Below are the code and all the weights of a small trained network. Each question names an input and a class and asks about switching units off, where a switched-off unit gives its printed mean instead of its output.

import numpy as np


def w(rows, s, z=0):
    codes = np.array(rows[::2]) - 128.0
    scale = np.full(codes.shape[1], s)
    scale[-1] = z or s
    return codes * scale


def norm(h):
    return h / np.sqrt((h * h).mean(-1, keepdims=True) + 1e-5)


def f(y):
    return np.maximum(y, 0)


def log_softmax(a):
    a = a - a.max(-1, keepdims=True)
    return a - np.log(np.exp(a).sum(-1, keepdims=True))


def net(x, mask):
    res = np.array(x, float).reshape(1, 4) / 4 @ E
    u = 0
    for l in range(4):
        y = f(norm(res) @ A[l][:, :-1].T + A[l][:, -1])
        res = res + np.where(mask[u : u + 12], y, B[l][:, -1]) @ B[l][:, :-1]
        u += 12
    return log_softmax(norm(res)[-1] @ U[:, :-1].T + U[:, -1])


A, B = {}, {}
E = w([
[137,213,180],'x0',
[128,128,128],'x1',
[104,221,17],'x2',
[5,167,109],'x3',
],0.011)
A[0] = w([
[117,117,203,119],'L0N0',
[10,139,163,61],'L0N1',
[119,115,107,80],'L0N2',
[136,136,74,43],'L0N3',
[104,81,198,219],'L0N4',
[144,154,65,60],'L0N5',
[141,218,200,158],'L0N6',
[133,175,167,2],'L0N7',
[145,98,142,68],'L0N8',
[143,127,97,36],'L0N9',
[145,173,86,45],'L0N10',
[3,108,137,84],'L0N11',
],0.027,0.0053)
B[0] = w([
[113,107,200,207],'L0N0',
[71,47,254,211],'L0N1',
[138,109,125,139],'L0N2',
[145,88,157,158],'L0N3',
[32,192,94,249],'L0N4',
[122,63,182,175],'L0N5',
[149,170,209,227],'L0N6',
[162,94,64,153],'L0N7',
[101,102,95,163],'L0N8',
[147,105,148,140],'L0N9',
[127,203,49,170],'L0N10',
[89,228,23,215],'L0N11',
],0.049,0.013)
A[1] = w([
[148,146,128,148],'L1N0',
[166,37,156,181],'L1N1',
[98,93,67,139],'L1N2',
[74,127,143,220],'L1N3',
[147,207,51,94],'L1N4',
[73,162,123,171],'L1N5',
[107,112,87,102],'L1N6',
[90,34,34,253],'L1N7',
[252,141,106,27],'L1N8',
[125,180,166,209],'L1N9',
[93,103,61,93],'L1N10',
[189,29,141,165],'L1N11',
],0.026,0.0044)
B[1] = w([
[134,127,112,138],'L1N0',
[129,176,236,173],'L1N1',
[104,74,85,171],'L1N2',
[188,110,126,242],'L1N3',
[125,189,206,151],'L1N4',
[204,122,139,247],'L1N5',
[113,94,98,153],'L1N6',
[70,63,209,206],'L1N7',
[114,193,15,151],'L1N8',
[167,95,93,228],'L1N9',
[103,70,73,170],'L1N10',
[148,195,253,177],'L1N11',
],0.056,0.015)
A[2] = w([
[156,155,80,67],'L2N0',
[230,6,88,85],'L2N1',
[152,238,71,29],'L2N2',
[161,133,118,75],'L2N3',
[160,243,41,66],'L2N4',
[58,63,93,94],'L2N5',
[152,124,128,34],'L2N6',
[105,143,103,76],'L2N7',
[223,166,99,93],'L2N8',
[115,166,85,41],'L2N9',
[154,240,47,2],'L2N10',
[244,186,83,185],'L2N11',
],0.021,0.0045)
B[2] = w([
[147,166,96,144],'L2N0',
[92,13,196,245],'L2N1',
[119,183,32,159],'L2N2',
[112,154,177,146],'L2N3',
[122,175,11,167],'L2N4',
[157,133,41,211],'L2N5',
[125,145,158,134],'L2N6',
[137,131,109,136],'L2N7',
[205,177,131,199],'L2N8',
[174,116,144,139],'L2N9',
[161,176,4,162],'L2N10',
[206,216,99,228],'L2N11',
],0.041,0.012)
A[3] = w([
[131,84,110,134],'L3N0',
[127,137,56,70],'L3N1',
[95,196,3,153],'L3N2',
[211,166,89,226],'L3N3',
[147,98,170,83],'L3N4',
[88,137,165,63],'L3N5',
[133,126,120,1],'L3N6',
[210,175,93,151],'L3N7',
[162,103,72,122],'L3N8',
[117,88,92,118],'L3N9',
[134,131,117,30],'L3N10',
[86,201,130,142],'L3N11',
],0.03,0.0032)
B[3] = w([
[116,110,94,183],'L3N0',
[101,173,199,180],'L3N1',
[2,221,88,242],'L3N2',
[202,60,109,249],'L3N3',
[99,140,79,212],'L3N4',
[151,185,178,173],'L3N5',
[118,134,132,128],'L3N6',
[200,58,108,244],'L3N7',
[94,130,156,183],'L3N8',
[89,127,137,190],'L3N9',
[125,131,118,131],'L3N10',
[167,68,123,177],'L3N11',
],0.053,0.012)
U = w([
[67,29,128,158],'0',
[107,156,252,157],'1',
[225,106,133,181],'2',
[161,215,23,3],'3',
[18,186,95,97],'4',
],0.028,0.004)

Each question gives the input, the list of numbers given to net, and the class t.
The units are the neurons (one row each of A and B). Each row of codes is followed by its name. A weight is (code - 128) times the scale printed after its matrix; where a second scale follows, it is the last column's (A, B and U).
mask holds one flag per neuron, layer by layer. A switched-off neuron (its flag False) gives its mean, the last column of its row in B, instead of its output. The means were averaged over made-up inputs and are rounded, as every weight is.
A unit's drop is (log p(t) with every unit on - log p(t) with that unit switched off) / (log p(t) with every unit on - log p(t) with every unit switched off).
The circuit of an input: a set's keep is (log p(t) with only the set's units on - log p(t) with every unit switched off) / (log p(t) with every unit on - log p(t) with every unit switched off). Starting from the 12 units with the biggest drops (on a tie, the unit counted first), units are removed one at a time, each time the one whose removal leaves the highest keep (on an exact tie, the one counted first), for as long as the keep stays at least 0.8.
units of the circuit, in order: the units of the circuit, biggest drop first
unit that matters most: the unit with the biggest drop
k most important neurons: the k neurons with the biggest drops, biggest first
k most important neurons of layer l: the k neurons of layer l with the biggest drops, biggest first
input [1,0,1,-8], class 3: units of the circuit, in order -> [L0N1]
input [3,1,5,-2], class 3: 2 most important neurons -> [L0N10, L0N1]
input [-1,1,-4,-8], class 0: 2 most important neurons -> [L0N6, L0N8]
input [0,3,8,-3], class 1: 4 most important neurons -> [L0N5, L0N6, L0N4, L0N3]
input [-1,-5,5,1], class 0: 3 most important neurons -> [L0N5, L0N10, L0N6]
input [-6,7,-5,1], class 4: 2 most important neurons -> [L0N4, L0N6]
input [6,6,-3,1], class 1: 3 most important neurons of layer 0 -> [L0N0, L0N11, L0N6]
input [-4,-3,4,2], class 0: 2 most important neurons of layer 0 -> [L0N6, L0N11]
input [-5,-7,1,8], class 0: 2 most important neurons of layer 1 -> [L1N5, L1N3]
input [-8,2,-2,5], class 4: 2 most important neurons -> [L0N11, L0N6]
input [-2,1,1,-4], class 1: 2 most important neurons -> [L0N4, L0N11]
input [0,4,5,-4], class 1: 3 most important neurons -> [L0N5, L0N4, L0N11]
input [-1,5,-1,3], class 4: 2 most important neurons -> [L0N11, L0N1]
input [1,2,0,5], class 1: 3 most important neurons -> [L0N1, L2N5, L0N10]
input [-4,-6,3,6], class 0: 2 most important neurons of layer 0 -> [L0N1, L0N11]
input [1,5,6,-5], class 3: units of the circuit, in order -> [L0N10]
input [-6,2,3,4], class 0: 2 most important neurons -> [L0N11, L0N6]
input [-1,1,1,-7], class 1: 2 most important neurons -> [L0N6, L0N4]
input [-3,-1,7,-5], class 1: 2 most important neurons of layer 0 -> [L0N5, L0N4]
input [7,2,7,-7], class 3: 2 most important neurons of layer 0 -> [L0N1, L0N10]
input [4,7,6,-4], class 3: 2 most important neurons of layer 0 -> [L0N10, L0N1]
input [-2,-8,3,8], class 0: unit that matters most -> L0N1
input [5,-8,8,-2], class 3: 2 most important neurons of layer 0 -> [L0N10, L0N1]
input [3,6,-2,1], class 1: 2 most important neurons of layer 0 -> [L0N1, L0N0]
